Below is a small trained network, with its code and all its weights. Each question gives an input and a class and asks what happens when units are switched off, that is, made to give their printed mean instead of their output.

import numpy as np


def w(rows, s, z=0):
    codes = np.array(rows[::2]) - 128.0
    scale = np.full(codes.shape[1], s)
    scale[-1] = z or s
    return codes * scale


def f(y):
    return np.maximum(y, 0)


def log_softmax(a):
    a = a - a.max(-1, keepdims=True)
    return a - np.log(np.exp(a).sum(-1, keepdims=True))


def net(x, mask):
    res = np.array(x, float).reshape(1, 7) / 4 @ E
    y = f(res @ A[0][:, :-1].T + A[0][:, -1])
    res = res + np.where(mask, y, B[0][:, -1]) @ B[0][:, :-1]
    return log_softmax(res[-1] @ U[:, :-1].T + U[:, -1])


A, B = {}, {}
E = w([
[155,144,234,192,155,41,157,166,251],'x0',
[122,53,229,2,137,119,110,219,171],'x1',
[131,129,127,125,128,126,133,128,126],'x2',
[125,129,127,127,125,130,127,128,128],'x3',
[126,74,61,146,68,117,144,187,165],'x4',
[124,130,128,128,125,133,124,123,137],'x5',
[115,51,168,189,159,182,113,127,90],'x6',
],0.0083)
A[0] = w([
[125,122,78,134,133,138,134,104,84,39],'n1',
[125,205,72,15,108,109,140,115,150,55],'n2',
[139,44,37,118,81,135,131,183,142,79],'n3',
[116,113,90,19,110,180,110,118,80,69],'n4',
[124,67,168,5,129,137,120,167,121,2],'n5',
[141,171,185,66,169,155,113,78,64,84],'n6',
[116,27,152,162,146,197,119,112,81,16],'n7',
],0.018,0.0065)
B[0] = w([
[160,146,138,174,135,95,174,136,129,189],'n1',
[179,89,133,117,119,187,32,135,128,224],'n2',
[18,125,137,85,139,135,140,109,127,232],'n3',
[168,144,163,152,142,76,176,145,149,246],'n4',
[148,155,94,187,125,122,149,108,109,253],'n5',
[5,115,112,86,117,127,152,125,139,212],'n6',
[198,117,126,107,112,162,38,140,145,209],'n7',
],0.018,0.014)
U = w([
[141,195,2,221,110,143,133,54,76,93],'0',
[139,122,116,94,119,120,122,143,122,254],'1',
[158,128,215,132,146,54,139,177,228,90],'2',
[158,104,122,90,104,152,61,145,153,102],'3',
[67,132,114,75,123,120,130,114,143,81],'4',
],0.0089,0.015)

Each question gives the input, the list of numbers given to net, and the class t.
The units are the neurons (one row each of A and B). Each row of codes is followed by its name. A weight is (code - 128) times the scale printed after its matrix; where a second scale follows, it is the last column's (A, B and U).
mask holds one flag per neuron, in row order. A switched-off neuron (its flag False) gives its mean, the last column of its row in B, instead of its output. The means were averaged over made-up inputs and are rounded, as every weight is.
A unit's drop is (log p(t) with every unit on - log p(t) with that unit switched off) / (log p(t) with every unit on - log p(t) with every unit switched off).
The circuit of an input: a set's keep is (log p(t) with only the set's units on - log p(t) with every unit switched off) / (log p(t) with every unit on - log p(t) with every unit switched off). Starting from all 7 units, units are removed one at a time, each time the one whose removal leaves the highest keep (on an exact tie, the one counted first), for as long as the keep stays at least 0.8.
circuit, biggest first: the units of the circuit, biggest drop first
unit that matters most: the unit with the biggest drop
k most important neurons: the k neurons with the biggest drops, biggest first
drop when u is switched off: that unit's drop, to one decimal
input [6,-3,-3,7,2,-6,7], class 3: unit that matters most -> n4
input [-3,6,2,-8,-5,-2,-4], class 0: 3 most important neurons -> [n5 n3 n7]
input [-7,7,4,1,-4,-1,-7], class 0: 3 most important neurons -> [n5 n7 n3]
input [3,0,-6,0,-4,7,7], class 3: 2 most important neurons -> [n7 n4]
input [-1,6,-5,3,-6,0,2], class 0: 2 most important neurons -> [n5 n3]
input [-6,-2,5,5,0,-6,-4], class 2: 2 most important neurons -> [n4 n1]
input [-7,5,-4,-5,-6,-6,2], class 2: 2 most important neurons -> [n4 n3]
input [3,4,-2,6,-4,8,-6], class 3: 2 most important neurons -> [n2 n4]
input [6,5,3,-3,-2,-2,-7], class 3: circuit, biggest first -> [n4 n2]
input [-3,-5,-7,1,-6,-7,3], class 1: 3 most important neurons -> [n5 n3 n6]
input [-6,-3,0,-1,1,2,0], class 2: 3 most important neurons -> [n4 n5 n1]
input [-2,7,-7,-8,-8,-5,-3], class 4: 3 most important neurons -> [n6 n1 n7]
input [-2,-1,3,-3,6,6,4], class 4: 4 most important neurons -> [n3 n2 n5 n4]
input [-7,2,6,-8,8,-7,6], class 4: unit that matters most -> n3
input [5,8,-4,-2,-2,2,-7], class 0: drop when n5 is switched off -> 0.8
input [-2,4,-4,5,0,3,-4], class 0: drop when n1 is switched off -> -0.1
input [2,6,0,-1,1,-4,-5], class 0: drop when n3 is switched off -> 0.0
